(in the rows, 128 means zero)
[ 95 132 175 123 154 119 133 118 114 144 131 131 102 127 132 135 142  97
 103 135 131  89 126 114 103 115 119 140 148 118 156 119 103 126 121 148
 157 170 140 149 131 111 144  89  82] : 4
[143 153 100 129 112 120 131 135 123 119 140 143 141 110 121 133 106 151
 132 155 101 155 126 145 118 107 115 121 130 132 127 129 137 132 133 122
 119 124 138 127 124 123 124 115 127] : 8
[162 133  77 107 136 131 101  94 131 137  97 138  88 117 101 141 141  98
 116 106 140 161 114 134 137 104 154 131 111 130 164 130 125 119 238 127
 136  33  74  78 161 138 128 151 102] : 0
[174 100  79 120 111 155  95 140 141 120  91 145 163 133  84 147 106 178
 100 113 116 176 121 135 140 153 138 116 120 156 136 158 202  99 215  97
 128  78  73  66 172 159  89 159 158] : 9
[175  88 183 154  96 156 147 145 149 123 115  92 160 155 134 132 140 142
 111 107 158 119 144 118 152 195 162 123  99 139 105 150 197 109 141 116
 108 135  90 109 146 138 109 159 190] : 2
[ 70 164 218 135 160  70 123 136 118 123 158 120  99 126 199  59 142 113
 161 147 117 101 138 104 130 131  76 135 144  76 127 133 117 108  28 136
 140 230 182 162 107 105 159  70 148] : 6
[108 181 125 124 142  74 150 129 123 106 167 147 114 102 158 100 117 153
 191 157 110 160 129 132 123  98  86 131 142 103 107 114  95 155  57 139
 105 150 194 166  94 129 142  98 139] : 0
[ 84 178 117 113 149  96 133 101 106 130 145 142  82 103 148 121 140  83
 144 153 133 140 132 152 100  81 117 144 155 128 125  99  41 155  81 144
 134 105 186 156  91 113 142 100  85] : 5
[139 150  94 134 113 117 128 137 143  92 129 136 154 118 115 100 111 172
 176 133 117 196 139 134 151 132 120 109 119 139  79 116 171 146 103 102
 107 111 140 125 111 152  91 154 186] : 6
[ 79 154 108 113 157 115 120 109 117 118 129 137  97 117 130 108 134  92
 145 141 126 118 112 119 116  88 112 125 135 112 122  90 106 140  99 126
 161 144 153 145 116 117 156 134  97] : 6
[141 124 105 117 124 145 141 111 133 134 125 133 117 128 120 137 145 122
 115 130 135 128 128 138 109 104 143 130 130 131 119 111 108 139 115 136
 128 102 120 135 126 131 129 141 111] : 8
[142 141  92 128 125 127 107 116 133 113 114 138 138 130 113 128 118 121
 137 112 131 169 135 141 143 132 136 126 117 150 139 138 155 128 177 119
 120  73 100  91 139 142 106 150 143] : 7
[ 84 191 106 113 151  83 103 133 116 111 141 165 102 101 148  95 118 170
 177 144 108 158 120 109 122 103  76 131 145 109 127 117 123 137  80 117
 135 135 163 128 120 140 130 114 130] : 9
[164 124  87 131 110 145 161 127 151 119 127 132 155 124 102 136 129 147
 148 131 139 160 142 153 134 120 150 126 127 157  82 116 110 158 106 126
  94  77 129 126 102 156 102 175 146] : 3
[118 131 132 119 137 119 112 128 114 141 113 136 119 121 125 129 116 111
 110 135 109 132 109 119 124 120 115 127 130 123 157 137 143 107 170 127
 160 154 122 118 151 119 145 103 104] : 6
[151 158  77 117 121 110 143 128 139 103 136 147 136 105 119 122 118 167
 178 141 118 189 126 141 134 104 120 121 122 132 100 121 125 160 120 125
 100  89 149 126 113 150 113 147 148] : 0
[142  83 138 124 129 170 114 147 118 146 107 111 136 152 108 160 123 102
  64 121 124  95 110 140 121 152 152 125 123 144 142 138 166 106 192 115
 167 153  94 105 159 112 130 125 101] : 5
[ 91 155 187 141 148  95 119 146 141 100 148 121 121 139 170  75 138 145
 163 131 133 118 140 106 136 150  91 126 123 102  95 125 165 120  47 119
 127 189 160 143 117 129 134 116 181] : 2
[110 156 147 114 140  84 113 129 113 121 153 147 115 116 143 102 121 146
 157 143 106 152 135 142 114 117  98 124 160 129 110 129 103 142  87 133
 116 163 169 149 113 123 130  89 131] : 1
[159  90 121 143  98 156 153 145 134 122 114 118 182 133 102 162 114 140
  89 131 125 147 122 152 129 142 148 119 124 157 111 144 174 116 168 110
 118 121 123 109 146 117 120 147 138] : 2
[ 94 130 219 138 138 119 157 109 116 146 141 109  98 136 167 114 148  89
 121 128 149  87 161 131 106 149 128 141 142 124 132 142  81 123  78 160
 131 193 155 168 114 112 145  66 109] : 4
[139 131  74 110 115 135 101 141 118 130 106 152 140 112  72 142  98 150
 110 138  90 191 109 156 114 111 124 107 146 160 128 135 158 132 197 100
 144 112 109  88 154 118 105 124 110] : 6
[ 98 114 229 125 138 114 124 132 108 158 139 110  97 147 173 110 146  90
  85 137 123  91 150 139 107 164 124 137 151 120 155 172 109  96 107 146
 148 201 137 134 130 100 137  53 117] : 5
[117 135 180 120 144 106 120 127 131 127 137 122 101 136 155  92 140 135
 140 124 126 125 136 118 133 154 111 128 128 109 131 147 144 114 115 140
 141 169 137 129 133 132 136  91 149] : 0
[102 163 151 117 167 101  73 153 126 106 132 136 109 131 159  91 122 128
 147 134 105 123 107 100 134 132  89 124 112  99 148 131 187  92 138 105
 161 170 132 102 148 130 124 102 146] : 5
[ 99 147  50 109 140 124 133 126 107 125 122 156 124  96  93 174 110 111
 107 148 102 156  94 138 105  59 116 134 151 137 146 111  90 153 157 122
 142 100 146 117 137  99 158 131  55] : 2
[104 171 116  97 166  89  64 139 112 122 122 157  93 121 136 107 118 145
 159 127 101 147 100 103 134 105  86 120 129 107 158 124 156 120 165 113
 150 139 110 107 153 121 142 106 106] : 1
[ 67 165 130 125 173 110 122 117 124 102 143 128 116 125 154  99 127  96
 169 132 134 112 125 110 128 103 101 135 132 103 114  85 101 130  62 127
 154 170 171 160  96 117 156 127 119] : 3
[102 162 115 110 176 117  82 131 139 101 114 145  96 126 128 102 138 132
 155 117 128 113 102  79 128 100  99 130 111 101 140  97 160 123 139 111
 158 147 115 113 156 147 127 136 111] : 4
[112  85 146 135 115 160 182 128 116 138 144 114 160 137 126 150 116 130
  95 148 129 108 145 163 101 152 137 133 169 150  93 130  94 131  67 141
 132 186 185 166  98 117 144 113 115] : 9
[168 142  95 120 132 157 144 107 153 129  98 131  98 135 128 119 181 100
 191 103 184 125 113  93 143 106 161 131  81 120  96  83 119 167 132 130
 111  55  93 133 134 166 129 220 128] : 6
[ 83  78 138 129 150 167 125 130  91 134 133 106 138 136 102 166  98  62
  35 160  96  62 111 182  89 131 124 130 160 151 149 130 124  92 174 128
 204 198 161 137 161  84 174  87  50] : 5
[141  97 149 139 128 160 142 134 137 127 113 117 148 146 147 124 133 123
 117 125 147  87 124 109 143 160 135 127 112 115 130 135 164  94 132 124
 139 147 129 125 141 138 138 151 135] : 9
[110 121  99 120 129 130 113 159 114 122 136 147 165 129 101 138  84 149
 109 147  76 155 116 166 108 129 107 112 163 159 127 143 157 134 135 112
 148 176 145 112 129 108 119 105 109] : 7
[109 145 174 139 132 110 119 134 138 104 136 119 137 134 158  72 122 147
 169 138 124 138 145 116 148 161 105 113 122 114  93 120 175 114  74 117
 135 186 155 141 113 133 121 120 178] : 6
[197  65  87 142  86 191 159 127 134 152  90 109 198 141  66 194 103 105
  62 120 135 157 134 174 138 153 196 118 116 185 129 145 150 119 243 115
 124  76  82  92 139 122 104 168 118] : 3
[124 136 106 107 153 116  81 109 120 118 111 136 103 125 119 121 127 113
 123 119 125 140 114 130 142 113 124 123 126 127 144 116 148 112 186 112
 144  99 104 105 149 125 137 131 109] : 1
[111 155 146 115 135 104 129  99 116 154 123 139  72 113 140 118 154  92
 138 132 139 136 130 125 111 102 124 136 138 124 147 127  75 137 135 145
 128 109 132 138 129 124 144 104  92] : 6
[129 146  90 112 148 126 155 115 133 118 146 137  98 124 123 129 140 114
 174 133 141 133 120 138 107  94 127 132 135 123  90  89  72 175  87 143
 121 118 161 161 101 136 143 148 106] : 0
[153  82 183 146 126 174 140 126 159 121 109  91 150 168 140  96 153 112
 118 109 164  99 140 118 150 179 159 116  99 122  92 118 192  99 118 116
 141 158 117 131 129 142 118 170 172] : 6
[123 123 163 126 144 147  94 131 125 134 120 118 104 150 143 122 134  99
 110 117 137  68 118  96 125 152 130 123  99 101 154 123 169 100 159 127
 178 177  94 121 157 115 148 126 117] : 8
[163  92  95 116 127 171 141 120 142 138 101 122 127 143  89 147 152 102
 113 115 147 125 112 130 123 119 165 122 122 143 112 107 134 134 165 126
 139  97  91 114 142 136 122 183 108] : 6
[ 98 174 129 110 151  86  78 133 114 120 138 153 102 112 149 110 109 146
 130 142  88 148 114 107 117 101  79 126 130  96 178 143 155 100 148 117
 153 159 120 103 151 113 133  74 118] : 8
[116 156  89 129 141 110 103 144 143  81 124 141 148 122 114 112 119 162
 153 128 115 173 120 117 147 109 104 119 121 123 100 106 184 133 121  94
 120 120 134 108 129 131 119 152 168] : 2
[150 132  87 130 113 128 140 141 145 103 136 147 163 120 119 115 118 192
 172 136 120 185 138 137 138 133 116 121 139 139  83 127 149 142  87 107
  89 105 149 121 116 162  94 163 179] : 9
[150 125 103 130 116 142 116 145 145 107 110 132 171 128 105 122 105 161
 137 122 120 165 130 135 151 145 132 116 112 145 109 135 188 110 154 102
 130 106 118  84 127 145  94 156 172] : 3
[151 172  50 119 127 108  99 126 146  93 108 151 135 106  98 104 120 169
 188 123 118 224 123 124 152 102 119 111 105 138 104 107 174 146 165  93
 103  57 107  94 137 168  88 173 176] : 6
[ 57 129 184 115 157  95  68 138  88 150 136 125 100 127 130 112  91 104
  55 142  73 115 110 145  89 131  80 122 171 126 184 160 147  81 172 118
 206 247 141 121 166  82 154  20  83] : 6
[ 53 175 162 107 187 105  88 109 109 120 145 138  53 126 167  91 140  89
 132 135 125  75 112  94  94  94  79 140 138  81 163  99 101 107  92 142
 186 193 158 157 133 111 176  76  75] : 8
[ 98 160  93 108 148  99 129 116 108 124 140 145 106 102 133 141 128 104
 128 154 112 139 111 144 103  71 115 141 147 129 135 110  75 145 113 133
 131 111 161 138 117 118 143 107  86] : 5
[103 171 138 113 145  99 126 104 118 135 130 146  82 110 144 104 146 103
 156 138 134 145 128 121 109  96 113 135 144 119 126 113  74 148  99 142
 129 132 148 150 117 128 143 111 100] : 6
[ 77 193  88 117 125  67 133 126  99 122 154 161 114  82 126 147  98 134
 132 169  86 201 131 160  99  69  84 138 175 140 146 136  61 168 102 129
 113 113 183 142 115  88 145  70  93] : 2
[131 122 111 122 141 136 110 129 133 117 117 122 135 134 109 125 113 125
 120 121 123 139 115 133 138 134 131 115 119 121 137 120 169 111 174 116
 159 128 116 113 135 117 131 135 130] : 0
[128 162 189 117 153  92 113  91 131 153 127 130  58 125 180 101 160  84
 152 108 160 107 128  91 132 132 126 140  98  86 182 144 106 108 162 155
 130 113 104 120 140 130 150  99 121] : 0
[108 118 179 125 153 134  94 130 120 145 109 113 110 145 140 126 124 103
  95 107 135  87 117  97 130 155 124 133 107 110 174 140 173  89 181 124
 179 177  84 107 169 117 136 104 105] : 4
[141 117  99 123 132 152 112 145 142 111 122 140 154 149 101 119 116 139
 125 118 114 141 120 147 121 141 133 113 133 153 102 127 177 132 139 110
 138 137 112 102 140 139 103 159 135] : 7
[ 41 192 140 126 150  65 121 136  95 107 174 145 128  91 157  95  73 150
 150 170  75 164 136 150 114 106  62 124 170 124 123 127 100 124  53 125
 144 203 217 151  80 104 143  47 116] : 3
[111 150 130 125 160 112  72 109 136 108 108 138 102 124 150  86 141 128
 151 101 141 133 125  85 159 143 111 131 103  97 159 132 179  83 160 110
 150  96 101  87 157 157 124 147 165] : 9
[ 94 132 117 115 160 128  98 136 121 117 130 131 105 130 130 118 129 109
 121 132 106 115 109 131 115 113 108 126 133 124 138 126 141 119 127 114
 166 155 130 118 147 126 138 108 109] : 5
[164 113 178 129 112 134 181 112 130 147 137 106 122 141 165 125 162  88
 140 134 178  97 144 132 135 143 162 143 124 124 107 118  79 138  89 162
  96 110 152 172 101 131 141 151 124] : 1
[154 132 100 138  81 141 191 109 133 129 144 123 151 119 116 146 129 125
 125 150 145 164 161 175 113 115 159 130 137 157  87 125  79 160  87 146
  91  75 160 156  83 125 111 140 138] : 8
[ 74 153 161 131 114  83 142 127  91 148 153 136 139 103 140 134  82 125
  99 164  89 170 160 183 106 123  97 133 184 152 146 167  68 122  98 142
 133 169 193 145  83  80 136  27 106] : 3
[ 79 131 163 133 166 128 126 114 128 115 131 125 110 138 166  97 145 101
 140 122 148  79 130  96 137 139 111 134 130  93 125 106 130 106  74 130
 158 167 168 149 111 122 156 121 132] : 9
[100 129  77 106 152 153 133 121 116 131 119 145 124 118  87 159 114 109
 103 139 115 118 103 140  92  79 125 133 153 139 130  93  98 156 124 125
 170 149 135 134 128 109 142 130  52] : 4
[149 108 128 136  90 141 195 112 129 150 134 115 136 129 114 163 146  95
 105 138 162 136 150 171 101 122 164 141 147 163  94 132  56 163 104 151
  87  89 148 158 109 115 133 143 111] : 2
[ 82 182 148 134 111  66 145 145 101 125 166 138 128  98 146 129  94 164
 131 163  94 181 144 149 107 111  80 137 167 139 127 157  92 154  75 133
 104 175 184 152 104 104 141  52 129] : 2
[105 131 123 131 159 130  78 156 122 102 133 137 157 143 122 115  88 155
 126 121  84 134 110 119 137 146  93 114 127 127 138 132 220 105 158  96
 162 196 113  98 152 126 130 123 135] : 7
[131 133  96 118 135 128 107 121 126 117 115 134 114 124 118 131 139 107
 124 122 126 148 128 136 132 112 140 127 123 133 134 121 135 123 162 112
 132  79 116 100 140 130 111 141 130] : 5
[146  99 116 125 139 169 134 120 127 139 108 125 135 145 123 148 137  78
 101 106 140 103 104 117 129 131 160 132 114 133 154 128 150 109 187 130
 150 108  95  98 153 130 136 167  88] : 7
[124 132  51 104 139 136 129 106 120 141 108 162 113 106  95 157 130 124
 114 132 119 160 110 135 112  83 132 134 153 142 146 118  87 145 160 122
 130  58 121 112 135 133 132 141  77] : 9
[130 109 160 105 141 134 115 103 110 162 112 127  95 134 128 140 142  89
  90 116 139 110 119 130 118 133 143 135 138 136 166 145 108 105 191 145
 149 113 103 116 149 115 146 103  77] : 1
[145 109 186 130 103 143 151 103 116 182 125 108 101 142 146 150 144  80
  82 124 153  94 147 137 111 156 156 140 122 130 169 158 100 112 158 159
 142 126  94 135 136 105 142  93 104] : 8
[148  86  81 121 152 185 104 120 142 112  79 125 142 152  95 141 143 110
 105  94 154 107 101  97 147 140 160 121  98 121 132 103 194  97 202  99
 160  94  71  89 173 148 129 203 128] : 9
[143 183  78 118 123  89 133 151 148  86 152 149 145 112 129 100 106 209
 228 146 111 216 132 140 141 114  94 110 121 129  70 114 152 173  78 108
  83 114 157 137  93 150  94 142 186] : 0
[179 110 114 126 123 159 154 112 148 141 100 129 118 136 107 153 165  99
 131 110 175 111 126 119 123 114 176 133 108 139 118 108 101 151 159 139
 101  69  91 128 134 144 110 174 103] : 4
[180 110 115 120 101 128 133 100 121 148 102 127 126 120 101 156 135 114
  96 118 148 166 139 155 146 132 166 132 127 160 150 152 116 121 219 137
  99  32  87 100 142 138 113 133 122] : 1
[157  62 140 106 131 179 146  89 111 180 101 115 103 146 102 176 158  53
  55 106 164  76 114 147 102 128 189 138 137 153 151 126  74 123 204 160
 150  94  90 128 154 114 156 144  44] : 1
[127 102 177 131 148 165 123 123 140 132 125 101 110 164 147 109 151  90
 111 113 149  60 129 105 120 159 139 124 106 102 132 120 163  91 121 129
 164 176 103 135 143 121 145 133 131] : 8
[103 134 166 125 115 114 123 136 102 154 147 125 114 133 144 141 105 118
  95 145 106 110 136 137 104 140 109 129 144 124 161 158 122 113 129 140
 161 186 132 137 128  87 143  60 106] : 8
[108 139 141 140  81  94 183 142  84 146 161 132 163  96 130 169  70 138
  78 182  85 166 150 205  91 113 101 138 190 168 129 163  57 151  88 152
 106 179 215 170  95  72 149  33  89] : 2
[135 117 151 127 153 167 108 132 140 125 117 116 119 159 136 124 146 103
 118 110 151  65 103  83 127 144 139 126  88 100 134 105 185 103 152 123
 182 158  93 121 154 130 143 161 123] : 8
[124 147 103 122 131 108 104 129 118 123 114 146 115 110 118 149 120 122
 106 129 113 160 107 120 132 101 114 132 123 127 168 145 150 111 201 116
 129  92 104  89 168 115 142 118 106] : 2
[156 123 117 121 127 145 106 130 140 121 119 128 132 142 122 129 127 129
 118 126 126 121 116 110 127 132 132 124 107 119 140 126 177 102 169 118
 147 119  92 104 157 133 119 149 136] : 8
[122 167 101 130 119  99 129 124 128  98 141 157 139 101 139 105 113 178
 176 144 119 195 149 124 148 125 102 130 144 126 106 126 127 142  82 113
  90  90 168 130 102 152 104 135 174] : 9
[121  82 211 134 147 170 136 109 125 164 102  97  95 157 148 137 162  52
  81  98 175  29 126  95 124 162 161 140 106 109 171 132 130  92 161 151
 176 169  92 131 154 112 154 118  81] : 4
[216  81  77 114 100 181 132 116 155 145  78 122 140 146  72 165 139 124
 119  97 152 161 122 145 145 154 190 110  91 165 132 148 171 128 252 121
 123  32  36  74 162 148  96 188 137] : 0
[187  91  73 131 114 192 172 138 156 112 102 114 177 149  90 145 138 126
 147 126 151 130 111 126 140 126 169 115 100 143  68  87 167 142 139 113
 117  97 113 128 124 149 117 225 138] : 6
[140 144  57 108 140 132  77 139 134 103 101 159 137 128 100 129 110 144
 136 113 105 163  97 115 139 108 121 115 112 139 149 128 192 118 210 100
 136  85  82  70 170 145 108 164 115] : 7
